Here is a tiny trained network, its code and every weight. The questions are about switching its units off for an input and a class, where a switched-off unit gives its printed mean instead of its output.

import numpy as np


def w(rows, s, z=0):
    codes = np.array(rows[::2]) - 128.0
    scale = np.full(codes.shape[1], s)
    scale[-1] = z or s
    return codes * scale


def f(y):
    return y / 2 * (1 + np.tanh(0.7978845608 * (y + 0.044715 * y**3)))


def log_softmax(a):
    a = a - a.max(-1, keepdims=True)
    return a - np.log(np.exp(a).sum(-1, keepdims=True))


def net(x, mask):
    res = np.array(x, float).reshape(1, 4) / 4 @ E
    y = f(res @ A[0][:, :-1].T + A[0][:, -1])
    res = res + np.where(mask, y, B[0][:, -1]) @ B[0][:, :-1]
    return log_softmax(res[-1] @ U[:, :-1].T + U[:, -1])


A, B = {}, {}
E = w([
[64,118,242,130,104,129,123,54,160,124,117],'x0',
[143,148,208,60,133,128,127,253,136,114,117],'x1',
[230,224,158,119,123,131,131,77,162,133,126],'x2',
[32,240,73,84,129,122,129,135,173,125,134],'x3',
],0.0044)
A[0] = w([
[231,232,168,119,136,126,123,77,142,128,125,106],'neuron 0',
[134,136,174,103,128,125,129,192,129,118,119,98],'neuron 1',
[192,49,164,138,126,129,132,121,116,124,126,103],'neuron 2',
[78,125,224,129,129,127,127,77,138,128,126,119],'neuron 3',
[133,141,183,108,127,128,128,208,129,127,128,108],'neuron 4',
[49,54,108,127,133,127,129,170,114,126,126,106],'neuron 5',
[23,245,95,107,123,129,133,141,140,118,131,113],'neuron 6',
[194,45,163,137,124,128,132,121,117,123,133,109],'neuron 7',
[40,40,114,126,136,125,122,170,126,128,127,111],'neuron 8',
[191,50,161,139,125,131,128,122,117,126,128,109],'neuron 9',
[125,119,131,128,127,127,134,135,124,130,125,255],'neuron 10',
[133,145,187,112,125,132,127,218,126,132,133,113],'neuron 11',
[191,127,35,130,123,128,126,193,124,127,125,121],'neuron 12',
[122,91,44,149,124,130,129,5,117,132,129,114],'neuron 13',
[84,125,212,129,116,127,126,83,138,126,122,113],'neuron 14',
[188,130,36,130,130,124,125,183,121,127,126,112],'neuron 15',
[92,122,189,129,113,127,122,97,143,123,122,104],'neuron 16',
[132,145,183,109,129,129,129,208,126,130,125,109],'neuron 17',
],0.013,0.0062)
B[0] = w([
[176,122,85,147,78,136,147,138,108,125,167,228],'neuron 0',
[109,125,112,143,128,125,139,98,133,128,113,165],'neuron 1',
[115,152,96,121,141,122,123,153,135,148,108,199],'neuron 2',
[109,104,133,112,154,134,142,139,99,131,177,200],'neuron 3',
[107,130,115,146,131,126,130,92,137,122,129,183],'neuron 4',
[163,123,98,140,96,131,153,131,114,133,132,208],'neuron 5',
[120,165,88,121,158,122,108,172,140,161,106,254],'neuron 6',
[117,157,101,121,143,124,119,156,136,147,111,205],'neuron 7',
[172,124,100,141,90,135,147,130,113,126,147,220],'neuron 8',
[119,153,102,120,143,125,120,153,137,146,111,200],'neuron 9',
[166,189,195,110,134,137,52,136,160,99,254,243],'neuron 10',
[106,137,118,146,134,127,126,88,140,119,140,194],'neuron 11',
[104,101,142,112,151,131,145,136,102,134,165,221],'neuron 12',
[87,140,111,158,136,124,131,67,150,114,141,230],'neuron 13',
[109,102,130,116,149,131,147,137,102,133,155,186],'neuron 14',
[100,97,133,115,146,132,150,134,99,136,154,210],'neuron 15',
[112,102,127,121,138,128,149,131,108,133,128,159],'neuron 16',
[109,130,117,146,131,126,130,91,137,124,128,183],'neuron 17',
],0.041,0.0055)
U = w([
[117,178,86,102,157,106,71,200,160,191,90,112],'0',
[219,113,96,154,17,152,176,131,96,113,145,108],'1',
[70,131,133,170,134,111,125,12,175,91,123,120],'2',
[90,57,191,65,169,144,163,153,64,132,158,146],'3',
[175,144,254,93,102,126,40,140,173,80,123,254],'4',
[123,97,136,124,113,119,149,127,124,131,67,86],'5',
[123,90,144,114,111,113,162,125,122,130,61,83],'6',
[125,85,137,123,119,119,154,125,120,132,58,91],'7',
],0.0094,0.0028)

Each question gives the input, the list of numbers given to net, and the class t.
The units are the neurons (one row each of A and B). Each row of codes is followed by its name. A weight is (code - 128) times the scale printed after its matrix; where a second scale follows, it is the last column's (A, B and U).
mask holds one flag per neuron, in row order. A switched-off neuron (its flag False) gives its mean, the last column of its row in B, instead of its output. The means were averaged over made-up inputs and are rounded, as every weight is.
A unit's drop is (log p(t) with every unit on - log p(t) with that unit switched off) / (log p(t) with every unit on - log p(t) with every unit switched off).
The circuit of an input: a set's keep is (log p(t) with only the set's units on - log p(t) with every unit switched off) / (log p(t) with every unit on - log p(t) with every unit switched off). Starting from the 12 units with the biggest drops (on a tie, the unit counted first), units are removed one at a time, each time the one whose removal leaves the highest keep (on an exact tie, the one counted first), for as long as the keep stays at least 0.8.
units of the circuit, in order: the units of the circuit, biggest drop first
most important unit: the unit with the biggest drop
k most important neurons: the k neurons with the biggest drops, biggest first
drop of u: that unit's drop, to one decimal
input [6,3,-6,0], class 1: 3 most important neurons -> neuron 8; neuron 5; neuron 12
input [6,3,-6,2], class 1: most important unit -> neuron 8
input [6,2,-7,-6], class 1: 2 most important neurons -> neuron 8; neuron 5
input [0,-6,-3,5], class 2: 2 most important neurons -> neuron 13; neuron 7
input [-6,5,6,4], class 1: 2 most important neurons -> neuron 0; neuron 3
input [7,-6,6,6], class 3: 2 most important neurons -> neuron 3; neuron 14
input [6,1,-2,4], class 3: 2 most important neurons -> neuron 3; neuron 14
input [-8,-4,-2,-7], class 3: 3 most important neurons -> neuron 12; neuron 15; neuron 6
input [-8,6,5,-5], class 3: 2 most important neurons -> neuron 12; neuron 15
input [-8,-8,2,-2], class 2: 2 most important neurons -> neuron 13; neuron 3
input [0,0,4,2], class 1: 2 most important neurons -> neuron 0; neuron 10
input [0,7,-7,6], class 1: 2 most important neurons -> neuron 8; neuron 5
input [1,-1,4,2], class 1: 2 most important neurons -> neuron 0; neuron 10
input [-5,-6,-1,-7], class 0: most important unit -> neuron 7
input [-3,-8,7,-1], class 2: 2 most important neurons -> neuron 13; neuron 8
input [-4,-7,2,-5], class 2: 2 most important neurons -> neuron 13; neuron 6
input [8,2,6,7], class 3: 3 most important neurons -> neuron 3; neuron 14; neuron 16
input [4,-6,6,-8], class 0: drop of neuron 13 -> 0.0
input [6,7,-3,0], class 2: drop of neuron 4 -> 0.1
input [5,6,5,-1], class 2: units of the circuit, in order -> neuron 11
input [-7,-3,-2,5], class 3: drop of neuron 15 -> 0.4
input [-3,0,-6,-7], class 0: drop of neuron 7 -> 0.7
